Below are the code and all the weights of a small trained network. Each question names an input and a class and asks about switching units off, where a switched-off unit gives its printed mean instead of its output.

import numpy as np


def w(rows, s, z=0):
    codes = np.array(rows[::2]) - 128.0
    scale = np.full(codes.shape[1], s)
    scale[-1] = z or s
    return codes * scale


def f(y):
    return np.maximum(y, 0)


def log_softmax(a):
    a = a - a.max(-1, keepdims=True)
    return a - np.log(np.exp(a).sum(-1, keepdims=True))


def net(x, mask):
    res = np.array(x, float).reshape(1, 4) / 4 @ E
    y = f(res @ A[0][:, :-1].T + A[0][:, -1])
    res = res + np.where(mask, y, B[0][:, -1]) @ B[0][:, :-1]
    return log_softmax(res[-1] @ U[:, :-1].T + U[:, -1])


A, B = {}, {}
E = w([
[10,177,162,191,159,175,173,146,111,74,155,104],'x0',
[101,8,134,135,51,159,179,154,152,80,176,120],'x1',
[216,139,108,187,142,172,215,155,220,188,171,125],'x2',
[130,186,39,147,51,120,70,64,162,180,195,110],'x3',
],0.011)
A[0] = w([
[144,146,178,171,196,147,227,164,152,102,137,138,100],'N1',
[48,100,170,114,152,164,145,122,107,101,141,109,114],'N2',
[61,89,106,74,72,140,114,127,118,110,112,108,103],'N3',
[100,198,95,157,94,141,119,122,146,146,168,106,223],'N4',
[146,107,126,165,81,151,202,146,192,143,183,132,101],'N5',
[136,102,143,65,133,99,90,137,109,113,112,143,100],'N6',
[171,66,150,115,169,117,154,132,108,100,73,146,22],'N7',
[107,54,139,136,88,139,152,137,135,92,160,129,198],'N8',
[139,177,111,92,160,115,121,133,118,165,115,135,180],'N9',
[101,159,150,97,132,71,80,127,101,123,88,149,125],'N10',
[57,103,150,143,124,138,146,124,103,72,97,139,127],'N11',
[8,78,139,158,160,115,173,153,104,45,123,135,175],'N12',
[115,116,122,110,107,93,96,128,109,107,115,140,83],'N13',
[39,116,177,122,130,170,155,148,120,77,116,115,117],'N14',
[172,161,164,118,220,122,144,141,111,127,70,135,130],'N15',
[152,66,134,112,117,125,149,138,137,121,123,144,254],'N16',
[180,84,122,158,118,149,162,124,140,153,132,125,105],'N17',
[85,71,133,141,92,105,83,116,107,89,147,133,137],'N18',
[130,190,115,118,151,129,114,129,137,159,120,134,205],'N19',
[160,165,129,156,163,139,178,143,164,143,141,126,82],'N20',
[130,123,112,97,75,69,58,111,105,119,133,146,32],'N21',
[161,79,151,83,147,96,100,134,93,113,64,133,15],'N22',
],0.011,0.0026)
B[0] = w([
[43,115,159,146,141,200,106,93,92,166,46,109,210],'N1',
[96,150,167,105,93,80,118,147,165,140,189,116,205],'N2',
[69,95,138,101,131,183,140,147,139,140,153,112,192],'N3',
[74,139,114,222,139,120,134,108,108,121,131,148,212],'N4',
[117,91,9,106,129,154,130,129,129,124,210,133,227],'N5',
[143,138,104,204,133,143,132,109,112,129,101,99,184],'N6',
[97,139,172,82,134,163,124,142,140,145,113,101,185],'N7',
[173,78,126,56,145,123,113,137,132,145,95,120,208],'N8',
[145,154,181,135,130,122,116,135,117,105,118,90,187],'N9',
[134,53,77,123,98,164,150,121,154,149,158,139,203],'N10',
[104,152,174,77,132,106,115,162,142,123,180,125,207],'N11',
[60,185,191,82,118,73,142,142,156,117,221,139,252],'N12',
[93,126,108,121,153,169,122,116,110,127,107,104,169],'N13',
[90,148,158,133,128,79,129,146,140,104,188,183,220],'N14',
[112,170,197,155,113,69,126,134,142,119,107,140,206],'N15',
[182,116,150,107,125,120,117,134,126,122,77,112,182],'N16',
[146,96,98,69,125,115,141,147,124,87,183,133,186],'N17',
[71,97,125,82,145,184,136,121,115,146,144,142,193],'N18',
[97,151,173,161,128,133,140,130,128,139,78,141,189],'N19',
[57,90,89,156,112,149,122,110,106,115,131,135,191],'N20',
[119,115,177,117,163,161,148,157,119,126,43,117,190],'N21',
[109,177,98,209,127,117,122,90,112,134,122,164,196],'N22',
],0.015,0.016)
U = w([
[116,40,66,129,144,228,144,112,78,139,129,107,222],'0',
[134,216,170,227,153,92,87,85,67,133,57,141,194],'1',
[254,82,67,95,95,78,120,155,142,80,158,124,61],'2',
[93,127,229,53,153,128,100,192,128,132,112,111,2],'3',
[64,177,121,166,94,86,150,131,142,96,243,211,171],'4',
],0.009,0.0021)

Each question gives the input, the list of numbers given to net, and the class t.
The units are the neurons (one row each of A and B). Each row of codes is followed by its name. A weight is (code - 128) times the scale printed after its matrix; where a second scale follows, it is the last column's (A, B and U).
mask holds one flag per neuron, in row order. A switched-off neuron (its flag False) gives its mean, the last column of its row in B, instead of its output. The means were averaged over made-up inputs and are rounded, as every weight is.
A unit's drop is (log p(t) with every unit on - log p(t) with that unit switched off) / (log p(t) with every unit on - log p(t) with every unit switched off).
The circuit of an input: a set's keep is (log p(t) with only the set's units on - log p(t) with every unit switched off) / (log p(t) with every unit on - log p(t) with every unit switched off). Starting from the 12 units with the biggest drops (on a tie, the unit counted first), units are removed one at a time, each time the one whose removal leaves the highest keep (on an exact tie, the one counted first), for as long as the keep stays at least 0.8.
units of the circuit, in order: the units of the circuit, biggest drop first
unit that matters most: the unit with the biggest drop
top k neurons: the k neurons with the biggest drops, biggest first
drop when u is switched off: that unit's drop, to one decimal
input [0,3,-7,5], class 3: units of the circuit, in order	N21
input [-2,-7,-8,6], class 0: units of the circuit, in order	N10; N12
input [-5,-6,8,-2], class 1: top 2 neurons	N15; N12
input [-3,-5,-8,-5], class 1: top 2 neurons	N22; N6
input [6,-3,3,5], class 1: top 2 neurons	N12; N14
input [-3,3,-4,-1], class 3: top 2 neurons	N5; N20
input [-1,3,3,5], class 0: top 2 neurons	N12; N14
input [4,4,-5,-7], class 4: top 2 neurons	N14; N12
input [3,8,-5,-4], class 3: top 4 neurons	N8; N5; N4; N16
input [5,-5,8,-4], class 1: top 2 neurons	N15; N1
input [-1,6,0,-1], class 3: drop when N8 is switched off	0.2
input [-8,1,2,8], class 2: drop when N1 is switched off	0.4
input [-3,8,7,3], class 2: drop when N18 is switched off	0.1
input [-2,4,4,2], class 2: unit that matters most	N1
input [-4,7,1,-1], class 0: drop when N15 is switched off	0.2
